Each row is followed by roughly how far along a hidden order it lies, from 0 to 30. A new part has a new order.
(in the rows, 100 means zero)
[110 141 110  99  97 100  93  95  97 112  91  20  84 114 107 157  81  89
 111 150  98 109 102 108  98 111 103  94  98 106 142  87  77 105  90 103
 126 125 103 110 100 113  98  91 146  87 110  24  96  83  91 137  98 121
  61  97  78  75  82  84 143 112 108  68 108 110  97 115 104 159 101 104
 103 108 115  79 110  99  96 110 159  93 100 143  95 147  98  98 113 131
  98 113  72  94 112 104  74  97  82  98  90  60 126  87 103  86 101  62
 121  95  49 113 107  62 109  96  36] : 8
[ 93  53 131 108  98 101 103 102  98  99 106  80  93 125  88  65 115  91
 133 125  85  95  97 117  95  80 103  89 122  91 118  94 102  79  75 137
 109  90  99 102 115 121  95  87 110 103  76 110  98  55 106  76 102 129
  67  90  91  56  89  88 129 111  99 102 101  94 107  85  83  96 102 113
  97  98 109 108 139  89  96 113 177  90 106 136 154  97  84  86 106  85
  83 142  81 118  95 107  91  97 111  95  91  73  77  71 107  80  96  81
 105 107  32 118 129 128  92 103  74] : 27
[ 74  69 103 108  93  98 104 101  97  95  98  73  93 108  93  79  81  80
 130 121  89 108 100 122 105  82 111 109 105 141 129  70 101 103  69  75
 110 109 103 116  94 101 108 104 100  88  89 177  96  87  68  85  94 161
  56  97  93  45  15  96 113 127  94  75 102 110 109  95  81 103 103 112
  64  98 117 119  99  91 107 105 155  89  98 117 112 101  93 107  82 117
  95  92  74  88  63  87 108  99  89 102  98  78 100 124 109 120 106  94
 102 112  91 106 140 124  95 116  68] : 30
[ 66 166 105 107 103 100  94  94  96 112  89  55  83 118  92 138  88  97
 129 133  90 118 100 109 102 109 111  85  95  99 118  67  87 113  92 101
 127 100  97 117 102 136 122  94 137  87 106  85  96  92  76  96  86 142
  63  99  89  99 100  94 138 113 104  96 110 105 101 116 100 121  98 114
  79 107 117 136 121  91  96 136 150  90 105 124 107 129  96 100  92 125
 101 110  72  99  96 100  69  99  82 100  94  72 139 117 107  91 106  54
 116  93  75  94 107  61 113 108  32] : 8
[ 87  64 113 101  89  97  94  96  97 102  93  22  91 120  97 163  80  70
 131 117  97  96 101 111 107  97 106 103  95 137 118  70  71  83  89  85
 129 133 114 114  94  87 104  91 110  77 103 107  93  34  47 115  94  77
  68  97  88  42  41  82 120 113  99  64 109  99  97  91  83 117  99 100
 102 107 115  78  97  90 100 115 143  84  95 113 102 142 111 110  92 132
 105 111  95  95 101 102  96  97  86  97  90  78 129 124 102  71 104  75
 110 109  78  98 145 115  92 103  24] : 30
[ 99 139 128 107  95 103  96  97  95 116 104 112 110 119  85  89 129  88
 126 150  83 116  98 121  93 100 103  98 116  76 118  90  87  75  88 157
 115  96 109 112  94 125 105 114 106  93  83 127 113  57  93  61  78 100
  72  86 107 114   0  88 110 114 106 100 123  90  91 120  89  61 103 104
  84  95 113 119  87  87 106 131 134  83  96 102 102  99  91 101 120  96
 109 106  96  95 117 107  82 107 110  98 107  87 131 125 102  83  99  41
 104  96  97 101 103 119  91 107 102] : 24
[128  84  80  98 105  98 105 104  97  97  90  64  92  97 121 141  75  83
  68 151  98  85 106 118 110  88  99 110  90 163 111 106  96 131  77  91
 105 127 102  95 103 107  69  94 128  88 130 101 109  60 121 132 101 151
  70 109  85  77  91  86  89 103 102  52  98 116 111 131 114 146 110  91
  82 101 110  61  87 110 108  87 148 104 102 132  81 102 100  99 120 131
  91 111  80  89  83  89 111  94 101 104  94  83 115 100  92 136 105  97
 114 105  83 117  94  85  91 102  91] : 2
[116 181  99  99  99 103  98  97  96 111  82  81  85 111 129 126  90 103
  92 162  88  92 103 108  98 102 103  91  87 118 134  93  96 119  81  96
 107 122 102 104  97 139  98  93 139  97 128  68 110  96  97 126 102 164
  61  97  83 107  95  87 124 108 125  76 109 115 107 132 101 171  97 102
  77 104 111  75  90 101 101 116 149  92 101 134  63 134  98  97 116 129
  91 113  78  87  96 102  91  97  88 105  91  70 133 118  98 105 104  69
 129  92  88 110  63  62 105  93  90] : 0
[ 86  84 127 104  89  99  95  96  96 112  97  73  99 125  83 155 108  75
 147 108  87 104 100 112 106  92 100  94  82 106  85  84  69  49  96 115
 127 117 119 111  96  99 105  96 109  74  98 116  91  39  69  76  82  57
 100  91  91  62  64  75 125 106 104 100 111  90  92 101  93  80  98  98
 119 102 108  92 123  91 101 137 121  81  92  94 107 129 112 106 106 114
 113 118 106 114 119 111  86 102 103  96  92 103 132 123  97  66 101  63
 109 104  93  94 123 121  88 104  43] : 30
[127 145 117  97 101 103  96 100  98 112  96 107 105 123  97  84 115  86
 104 163  94 109 106 109  96  94  95  92  84  62 133 112  96 101  98 137
 116 123 109  94 110 117  87 106 143  87  97  18 103  61 129 135  87  62
  76  91  86  93  86  88 134  98 121  96 106 101  91 109 110 115  95 101
 124  93  84  48  90 104 101  95 138  99  95 124  88 128  90  96 135 127
 116 112 101 111 157 108  70 103  94  96  96  91 100  88  97  78  98  54
 117  92  77 117  85  80  97 101  57] : 8
[ 75  48 105 108  95  98 106 103  93  97 100 114  93 106  91  66  94  95
 116 129  96 107 100 122 106  90 101  99  83 125 111  90 104 119  77 107
 104  34  99 113  96 121 103  97 134  87 122 113  90 111  84  95  98 160
  69  97  88  91  78 110 123 108  99  98  94 109 113 100 119  96 118 110
 110  92 113 114 140  95 106 111 157  94 104 128 134  92  80  99  94  97
  89 110  72 119  90  90  98 100 101  97  96  79 130  85 103 134  99 117
 119 107  75 126 124  71 109 131  48] : 8
[134 142 101 100 108  97  97 100  96 109  95  89 103  99  94 174  98  58
 108 144  84  92 106 121 110  88 100 113  83 134  72 106  73 108  93 114
 121 137 108  93 107 113  80 111 106  76 100  94 104  60 144  77  72  71
  87 103  93 106  75  84  81 100 105  65 106  98  91 146 124 111  97  91
 101  99 106  58  79 110 109 118  96 102  98  90  94  79 113 100 133 143
 121 107 105  89 108  96  96 100 104 103 103 131 139 124  65 127 107  51
  97  97 120  90  73 121  85 104 117] : 8
[109  34  95 102 104  97 106 105  98  94  95  41  91 100 102  95  68  81
 105 124 100  88 104 121 110  77 105 108 105 163 118  98 102 118  72  92
 106 114  98  98 109  95  81  89 111  91 111 110  96  65 108 130 101 149
  61 105  86  43  74  90 108 109  87  55  81 113 114  98 105 126 112 101
  80  98 111  74 124 107 105  84 159 102 105 140 111  97  92  99  98 111
  86 111  73 101  67  86 108  94  99 100  92  75  87  80 100 132 103 131
 109 112  55 120 126 115  93 108  47] : 14

Next part:
[ 99  95  97 104  96 102  98 108 101 102  91  89  98 137 106  85 100 103
  95  98 114 102  98  93 146  96] : 12
[ 86  98  96 102  95 102 103 108  98  98  94  92 100  94 100  96 100  97
  95  97 111 100 102  90 143  99] : 30
[ 96  94  95 103  96 100 100 111 103  98  89  91  97 122 103  77  99 105
  97  98 108 101  96  94 149  98] : 0
[ 98  97  98 103  97 100  98 109 104 101  94  90  99 127 102  81  98 103
  93  98 104 100  98  94 159  95] : 9
[ 97  91  95 105  92 110  98 114  95 106  73  87  95 142 111  84 105 106
 110  96 131 105 103  92 118 103] : 21
[ 88  97  97 103  94 103 102 111  98 100  91  96  98 105 103  89 101  99
  99  97 112 102 103  92 127  99] : 29
[100  95  96 106  97 102  96 110 101 104  87  88  98 144 107  79 100 105
  97  98 113 103  98  94 135  96] : 11
[ 95  96  96 104  96 101  99 111 103 101  92  93  97 128 103  78  99 104
  96  99 109 101  97  94 141  97] : 4
[ 92  96  96 102  94 104 104 111  99  97  90  96  99 107 102  89 100 100
  99  97 112 101 100  92 149 100] : 21
[ 87 101  98 100  97  97 109 106 103  85 104 105 102  82  91  94  96  95
  86  98  92  98  95  93 167  95] : 13
[ 90  97  96 100  94 102 105 114  99  95  95  99  99  99 100  90 100  99
  97  97 109 101  99  91 161  99] : 19
[ 92  94  95 106  96 106 101 112  96 102  85  92  97 126 109  87 102 100
 105  97 121 103 101  93 141 101] : 24
[ 99  96  97 104  98 101  98 109 102 102  90  90  98 142 105  81  99 103
  95  98 109 101  98  95 151  96] : 9
[ 90  96  97 101  94 102 104 112  99  94  93  96 100 104 100  90  99  98
  96  98 108 101  98  86 161  99] : 18
[ 98  96  97 104  98 101  97 109 103 103  91  89  98 128 104  81  99 104
  94  97 109 101  98  96 146  96] : 10
[ 96  96  96 104  97 101  99 108 102  99  93  88  98 133 104  86  99 103
  94  98 108 101  98  95 152  95] : 12
[ 97  96  97 104  97 101  99 108 102  99  93  91  98 128 103  81  99 102
  94  97 107 101  98  95 153  96] : 12
[ 96  93  96 102  94 106 102 112  98  99  86  91  97 127 105  80 101 105
 103  97 119 103  99  93 144 101] : 13
[ 93  99  97 103  98  99 101 108 103  96  97  91 100 116 100  88  98 101
  93  98 103 100  97  93 162  95] : 12
[ 88  98  97 102  94 103 102 110  98 100  91  93  99 102 103  95 101  98
  98  97 113 101 103  91 134  99] : 30
[ 95  96  95 103  93 100 101 111 104  99  92  92  97 123 101  80  98 104
  95  98 106 101  95  93 156  98] : 1
[ 86  99  97 101  93 100 104 107  99  98  95  97 100  81  99  95  99  96
  95  96 108 100 102  92 152  98] : 30
[ 88  99  97 101  94 101 105 108 100  94 102  99 101  89  98  91  99  96
  92  97 106 100 100  92 139  98] : 26
[ 99  95  96 103  96 101 100 113 102 101  86  90  96 130 104  75  99 105
  99  99 110 102  96  94 157  99] : 0
[ 96  95  96 103  95 104 103 110  99  93  91  93  98 117 102  84 101 102
 101  98 116 102  98  93 153  99] : 13
[ 92  97  96 102  95 102 104 113 100  93  94  95  99 107  99  88  99 100
  96  97 107 101  98  92 162 100] : 14
[ 98  96  96 103  98 100  98 111 103 102  94  92  97 128 103  76  99 104
  94  98 106 101  97  94 139  95] : 6
[ 95  96  96 103  97 100 100 111 103 100  93  91  98 131 103  80  98 103
  95  99 105 101  96  93 150  96] : 3
[ 96  96  96 103  97  99 101 108 103  99  93  92  97 121 101  78  98 104
  96  99  97 100  95  93 156  98] : 0
[ 99  95  96 105  97 102  97 109 102 104  89  88  97 137 106  79  99 105
  97  98 113 102  98  94 161  96] : 8
[ 85  98  96  99  95 102 103 110  99  99  94  90 100 102 101  95 100  97
  97  96 110 101 103  93 151  99] : 30
[ 90  97  96 102  95 102 105 110  99  94  93  96  99 106  99  88 100  98
  96  97 110 101  98  91 159  99] : 17
[ 96  97  97 104  97 101  97 109 103 102  93  88  98 132 105  83  99 103
  93  97 110 101  99  94 148  95] : 11
[ 92  94  96 103  93 105 102 111  97 101  85  92  98 115 105  90 102 101
 102  97 117 102 102  93 144 101] : 23
[ 87  98  96 102  94 101 103 109  99  97  93  96 100  97 100  93 100  97
  96  97 109 101 102  92 145  99] : 29
[ 94  98  97 104  97 100 101 107 103  97  96  94 100 118  99  84  98 100
  91  99 101 100  97  94 160  95] : 12
[ 94  96  97 102  96 103 105 112 100  94  93  95  99  97  99  87  99 102
  98  98 108 101  97  91 163  99] : 13
[ 90  95  96 103  93 105 100 112  96 103  86  92  98 110 107  90 102 101
 103  96 118 102 103  92 138 101] : 29
[ 91  97  97 102  94 103 104 111  99  95  91  95  99 106 100  87 100 100
  99  98 114 102  99  91 158 100] : 17
[ 85  97  96 102  95 103 104 112  98  97  93  95  99 100 101  91 100  98
  96  96 108 101 101  92 146  99] : 26
[ 89  96  97 103  94 103 105 111  99  96  91  96  99 106 101  92 100  99
  98  97 110 101  99  92 155  99] : 19
[ 98  95  96 105  97 101  98 110 103 103  90  88  97 131 104  77  99 105
  95  99 109 101  97  93 147  96] : 6
[ 89  95  96 102  94 104 103 108  98  97  91  95  99 109 102  90 101 100
 100  97 115 102 100  89 149 100] : 21
[ 94  96  96 101  97  99 102 109 104  96  96  93  97 114  99  81  97 102
  94  99 101 100  95  95 156  97] : 0
[ 90  97  96 103  94 103 103 111  98  98  92  95  99 104 102  90 100  99
  98  97 115 101 101  92 150  99] : 26
[ 97  96  97 104  97 101  99 111 103 102  93  88  97 129 103  78  99 104
  95  98 110 101  96  94 149  96] : 5
[ 96  96  97 103  97 101 100 107 101  98  94  92  99 121 102  85  99 102
  94  97 108 101  98  93 150  95] : 12
[ 97  96  96 103  98 100  99 109 103 100  93  92  97 133 104  78  98 105
  94  99 106 101  96  93 154  96] : 3
[ 89  97  96 103  94 103 105 110  98  96  93  96  99 107 100  89 100  99
  99  97 107 101 101  91 152 100] : 22
[ 95  94  96 103  94 105 102 110  98  98  84  92  98 125 104  84 101 103
 104  97 116 103  99  92 142 100] : 13
[ 99  96  96 104  97 100  98 110 103 103  92  88  98 132 105  83  99 104
  94  98 108 101  97  94 142  96] : 7
[ 90  95  96 102  94 103 105 110  99  93  93  96 100  96  99  91 100  98
  97  97 110 101  98  92 156 101] : 19
[ 91  95  96 103  94 104 104 111  98  96  91  94  99 110 101  88 101 100
 100  97 112 102  99  91 146 100] : 19
[ 94  95  96 103  97 100 100 110 103  99  90  93  97 124 102  78  98 105
  97  99 105 101  96  94 158  98] : 1
[ 99  95  96 104  97 101  97 109 103 103  91  89  98 137 105  78  99 104
  95  97 110 101  98  95 142  96] : 7
[ 99  95  96 104  96 101  97 111 102 104  89  87  97 140 106  80  99 104
  96  98 110 101  98  95 139  96] : 9
[ 90  95  96 103  95 105 101 112  97 102  88  93  98 111 105  91 102 100
 101  96 118 102 104  94 133 100] : 29
[ 94  94  96 103  94 105 103 112  98  98  89  94  99 117 103  87 101 100
 102  97 114 102  99  91 145 101] : 18
[ 99  94  96 105  96 101  96 110 102 104  88  88  98 153 107  79 100 104
  95  98 111 102  98  95 142  96] : 10
[ 96  97  96 103  97  98  99 109 103 101  92  89  97 133 103  79  99 105
  96  99 106 101  97  94 147  97] : 3
[ 96  95  96 102  95  99 101 109 103  99  92  92  97 122 102 111  98 104
  96  98 106 101  96  94 158  98] : 0
[ 99  95  96 105  96 102  97 109 102 104  90  88  97 131 106  84  99 104
  94  98 112 101  98  94 144  95] : 10
[ 96  98  97 105  97  99 100 108 103  99  95  90 100 127 101  85  98 101
  92  97 104 100  98  94 155  96] : 12
[ 93  96  97 103  95 104 103 111  99  95  93  93  98 113 101  88 100 102
  97  98 109 101  97  93 152  99] : 13
[ 92  99  97 101  97  97 104 106 104  94  99  96  99 111  97  81  96 101
  91  99  98  99  94  93 149  96] : 0
[ 96  94  96 103  94 106 102 111  98  98  87  93  98 120 104  84 102 104
 102  97 113 102  99  92 156 101] : 14
